Here is a tiny trained network, its code and every weight. The questions are about switching its units off for an input and a target symbol, where a switched-off unit gives its printed mean instead of its output.

import numpy as np


def w(rows, s, z=0):
    codes = np.array(rows[::2]) - 128.0
    scale = np.full(codes.shape[1], s)
    scale[-1] = z or s
    return codes * scale


def norm(h):
    return h / np.sqrt((h * h).mean(-1, keepdims=True) + 1e-5)


def f(y):
    return np.maximum(y, 0)


def softmax(a):
    e = np.exp(a - a.max(-1, keepdims=True))
    return e / e.sum(-1, keepdims=True)


def log_softmax(a):
    a = a - a.max(-1, keepdims=True)
    return a - np.log(np.exp(a).sum(-1, keepdims=True))


def net(x, mask):
    ids = ['ΛΠΦαβγεζηθμξτψω'.index(c) for c in x.split()]
    T = len(ids)
    res = E[ids] + P[:T]
    r = norm(res)
    for j in range(2):
        rows = slice(3 * j, 3 * j + 3)
        q, k, v = (r @ M[0][rows].T for M in (Q, K, V))
        z = softmax(np.where(np.tri(T) > 0, q @ k.T / 3**0.5, -1e9)) @ v
        o = O[0][rows]
        res = res + np.where(mask[j], z, o[:, -1]) @ o[:, :-1]
    y = f(norm(res) @ A[0][:, :-1].T + A[0][:, -1])
    res = res + np.where(mask[2:6], y, B[0][:, -1]) @ B[0][:, :-1]
    return log_softmax(norm(res)[-1] @ U[:, :-1].T + U[:, -1])


Q, K, V, O, A, B = {}, {}, {}, {}, {}, {}
E = w([
[102,121,159],'Λ',
[108,120,154],'Π',
[140,151,126],'Φ',
[160,162,94],'α',
[188,92,201],'β',
[98,112,158],'γ',
[107,115,153],'ε',
[120,175,98],'ζ',
[125,54,124],'η',
[154,156,101],'θ',
[158,128,93],'μ',
[4,109,86],'ξ',
[95,152,81],'τ',
[73,189,217],'ψ',
[110,123,156],'ω',
],0.021)
P = w([
[14,95,219],'0',
[13,90,214],'1',
[12,97,215],'2',
[15,108,219],'3',
[8,117,229],'4',
[13,129,197],'5',
[13,120,199],'6',
[28,131,195],'7',
],0.0014)
Q[0] = w([
[171,96,66],'head 0',
[141,132,160],'head 0',
[69,72,160],'head 0',
[194,67,44],'head 1',
[180,61,98],'head 1',
[247,86,149],'head 1',
],0.012)
K[0] = w([
[97,215,162],'head 0',
[162,105,103],'head 0',
[147,73,106],'head 0',
[209,11,107],'head 1',
[142,45,129],'head 1',
[180,84,165],'head 1',
],0.011)
V[0] = w([
[233,91,195],'head 0',
[115,42,173],'head 0',
[141,203,178],'head 0',
[183,3,135],'head 1',
[217,26,9],'head 1',
[235,118,216],'head 1',
],0.0056)
O[0] = w([
[255,122,150,120],'head 0',
[151,49,81,165],'head 0',
[129,117,210,136],'head 0',
[54,32,187,66],'head 1',
[126,39,105,2],'head 1',
[161,90,217,106],'head 1',
],0.0062,0.0042)
A[0] = w([
[152,1,84,124],'neuron 0',
[125,115,118,77],'neuron 1',
[125,59,157,70],'neuron 2',
[134,138,139,254],'neuron 3',
],0.0096,0.0067)
B[0] = w([
[172,130,3,161],'neuron 0',
[111,152,133,128],'neuron 1',
[150,151,110,143],'neuron 2',
[207,90,43,254],'neuron 3',
],0.0068,0.0073)
U = w([
[15,154,247,98],'Λ',
[135,56,213,126],'Π',
[195,200,155,68],'Φ',
[176,123,80,3],'α',
[212,64,169,239],'β',
[49,67,159,194],'γ',
[91,8,137,107],'ε',
[108,205,83,93],'ζ',
[158,9,48,145],'η',
[178,149,100,2],'θ',
[141,85,89,35],'μ',
[29,116,82,183],'ξ',
[49,159,39,82],'τ',
[121,222,192,190],'ψ',
[177,143,251,68],'ω',
],0.017,0.0088)

Each question gives the input, a string of symbols that net reads in full, and the target symbol t.
The units are the heads (3 rows each of Q, K, V and O) and the neurons (one row each of A and B). Each row of codes is followed by its name. A weight is (code - 128) times the scale printed after its matrix; where a second scale follows, it is the last column's (O, A, B and U).
mask holds one flag per unit, heads first, then neurons. A switched-off unit (its flag False) gives its mean, the last column of its rows in O or B, instead of its output. The means were averaged over made-up inputs and are rounded, as every weight is.
A unit's drop is (log p(t) with every unit on - log p(t) with that unit switched off) / (log p(t) with every unit on - log p(t) with every unit switched off).
The circuit of an input: a set's keep is (log p(t) with only the set's units on - log p(t) with every unit switched off) / (log p(t) with every unit on - log p(t) with every unit switched off). Starting from all 6 units, units are removed one at a time, each time the one whose removal leaves the highest keep (on an exact tie, the one counted first), for as long as the keep stays at least 0.8.
circuit, biggest first: the units of the circuit, biggest drop first
heads that matter: for each layer, one digit per head in row order, 1 if its drop is at least 0.15 and else 0, layers parted by /
drop when u is switched off: that unit's drop, to one decimal
input ω Λ Φ Λ Φ ε, target Φ: circuit, biggest first : (head 1)
input η γ θ, target η: heads that matter : 01
input γ Φ Π, target Φ: heads that matter : 01
input β β θ, target β: heads that matter : 11
input ψ ω β γ, target β: heads that matter : 10
input Λ Λ τ Λ ω, target τ: heads that matter : 11
input α η Λ ε Λ Λ, target η: heads that matter : 10
input θ Λ Π ω, target ω: heads that matter : 00
input Λ Λ ω ω, target ω: circuit, biggest first : (head 1; neuron 0; head 0)
input ζ ε ζ α Λ τ ζ ω, target ζ: drop when head 1 is switched off : 2.3
input ψ ξ τ Λ α γ, target τ: drop when head 1 is switched off : 1.0
input β Π ω α ω, target β: drop when neuron 0 is switched off : 0.0
input α ε ζ ε, target ζ: drop when head 1 is switched off : 1.4
input α ω Π Φ β Π, target β: circuit, biggest first : (head 0)
